Below is a small trained network, with its code and all its weights. Each question gives an input and a target symbol and asks what happens when units are switched off, that is, made to give their printed mean instead of their output.

import numpy as np


def w(rows, s, z=0):
    codes = np.array(rows[::2]) - 128.0
    scale = np.full(codes.shape[1], s)
    scale[-1] = z or s
    return codes * scale


def norm(h):
    return h / np.sqrt((h * h).mean(-1, keepdims=True) + 1e-5)


def f(y):
    return np.maximum(y, 0)


def softmax(a):
    e = np.exp(a - a.max(-1, keepdims=True))
    return e / e.sum(-1, keepdims=True)


def log_softmax(a):
    a = a - a.max(-1, keepdims=True)
    return a - np.log(np.exp(a).sum(-1, keepdims=True))


def net(x, mask):
    ids = ['αγζξπφω'.index(c) for c in x.split()]
    T = len(ids)
    res = E[ids] + P[:T]
    r = norm(res)
    for j in range(2):
        rows = slice(2 * j, 2 * j + 2)
        q, k, v = (r @ M[0][rows].T for M in (Q, K, V))
        z = softmax(np.where(np.tri(T) > 0, q @ k.T / 2**0.5, -1e9)) @ v
        o = O[0][rows]
        res = res + np.where(mask[j], z, o[:, -1]) @ o[:, :-1]
    y = f(norm(res) @ A[0][:, :-1].T + A[0][:, -1])
    res = res + np.where(mask[2:18], y, B[0][:, -1]) @ B[0][:, :-1]
    return log_softmax(norm(res)[-1] @ U[:, :-1].T + U[:, -1])


Q, K, V, O, A, B = {}, {}, {}, {}, {}, {}
E = w([
[43,105,95],'α',
[128,101,169],'γ',
[122,118,120],'ζ',
[146,71,178],'ξ',
[56,211,61],'π',
[250,175,90],'φ',
[113,167,198],'ω',
],0.013)
P = w([
[255,37,108],'0',
[203,8,43],'1',
[168,47,20],'2',
[164,85,10],'3',
[173,95,26],'4',
[189,81,36],'5',
],0.0022)
Q[0] = w([
[254,167,178],'head 0',
[230,226,78],'head 0',
[202,184,220],'head 1',
[88,156,194],'head 1',
],0.0067)
K[0] = w([
[110,125,171],'head 0',
[115,79,158],'head 0',
[94,81,132],'head 1',
[182,9,103],'head 1',
],0.013)
V[0] = w([
[175,115,13],'head 0',
[111,254,100],'head 0',
[112,96,46],'head 1',
[206,77,94],'head 1',
],0.0061)
O[0] = w([
[138,106,54,191],'head 0',
[62,135,42,5],'head 0',
[180,195,187,177],'head 1',
[117,254,68,183],'head 1',
],0.0077,0.0024)
A[0] = w([
[236,128,117,26],'neuron 0',
[50,100,103,190],'neuron 1',
[1,152,156,225],'neuron 2',
[72,98,219,120],'neuron 3',
[177,202,119,54],'neuron 4',
[121,93,161,70],'neuron 5',
[165,177,96,159],'neuron 6',
[123,242,110,4],'neuron 7',
[71,136,91,76],'neuron 8',
[163,26,137,150],'neuron 9',
[135,222,138,205],'neuron 10',
[94,52,200,101],'neuron 11',
[57,77,131,167],'neuron 12',
[143,109,86,210],'neuron 13',
[216,101,191,154],'neuron 14',
[118,246,224,234],'neuron 15',
],0.0073,0.0019)
B[0] = w([
[189,128,146,216],'neuron 0',
[175,133,156,234],'neuron 1',
[209,126,202,248],'neuron 2',
[105,255,59,199],'neuron 3',
[138,121,165,186],'neuron 4',
[165,143,103,154],'neuron 5',
[128,143,131,193],'neuron 6',
[134,55,88,174],'neuron 7',
[165,139,129,187],'neuron 8',
[74,138,64,221],'neuron 9',
[87,107,104,205],'neuron 10',
[80,152,128,207],'neuron 11',
[99,137,177,218],'neuron 12',
[151,109,77,201],'neuron 13',
[104,51,112,255],'neuron 14',
[76,119,117,235],'neuron 15',
],0.0062,0.0038)
U = w([
[83,134,188,63],'α',
[246,161,87,154],'γ',
[26,252,189,239],'ζ',
[18,67,87,5],'ξ',
[81,103,92,64],'π',
[147,92,176,192],'φ',
[95,213,15,207],'ω',
],0.011,0.0032)

Each question gives the input, a string of symbols that net reads in full, and the target symbol t.
The units are the heads (2 rows each of Q, K, V and O) and the neurons (one row each of A and B). Each row of codes is followed by its name. A weight is (code - 128) times the scale printed after its matrix; where a second scale follows, it is the last column's (O, A, B and U).
mask holds one flag per unit, heads first, then neurons. A switched-off unit (its flag False) gives its mean, the last column of its rows in O or B, instead of its output. The means were averaged over made-up inputs and are rounded, as every weight is.
A unit's drop is (log p(t) with every unit on - log p(t) with that unit switched off) / (log p(t) with every unit on - log p(t) with every unit switched off).
The circuit of an input: a set's keep is (log p(t) with only the set's units on - log p(t) with every unit switched off) / (log p(t) with every unit on - log p(t) with every unit switched off). Starting from the 12 units with the biggest drops (on a tie, the unit counted first), units are removed one at a time, each time the one whose removal leaves the highest keep (on an exact tie, the one counted first), for as long as the keep stays at least 0.8.
units of the circuit, in order: the units of the circuit, biggest drop first
unit that matters most: the unit with the biggest drop
heads that matter: for each layer, one digit per head in row order, 1 if its drop is at least 0.15 and else 0, layers parted by /
drop when u is switched off: that unit's drop, to one decimal
input ξ ξ γ α, target φ: unit that matters most	neuron 2
input α α α, target ζ: units of the circuit, in order	[head 1; neuron 12; neuron 14; neuron 3]
input ω ξ ξ, target ξ: heads that matter	01
input ζ α φ π π γ, target ω: heads that matter	10
input α φ α, target ω: heads that matter	11
input α ω ξ, target ξ: heads that matter	00
input γ α ζ α, target γ: heads that matter	11
input ζ α α, target φ: heads that matter	00
input ζ γ ω α γ, target ζ: heads that matter	10
input ζ ξ α α, target γ: heads that matter	01
input α π γ, target ξ: heads that matter	00
input φ α α, target ω: drop when neuron 14 is switched off	0.3
input α π γ γ, target ω: drop when neuron 4 is switched off	0.0
input φ ζ ζ, target ω: drop when neuron 2 is switched off	0.4
input ω ζ ζ, target ξ: units of the circuit, in order	[head 1]
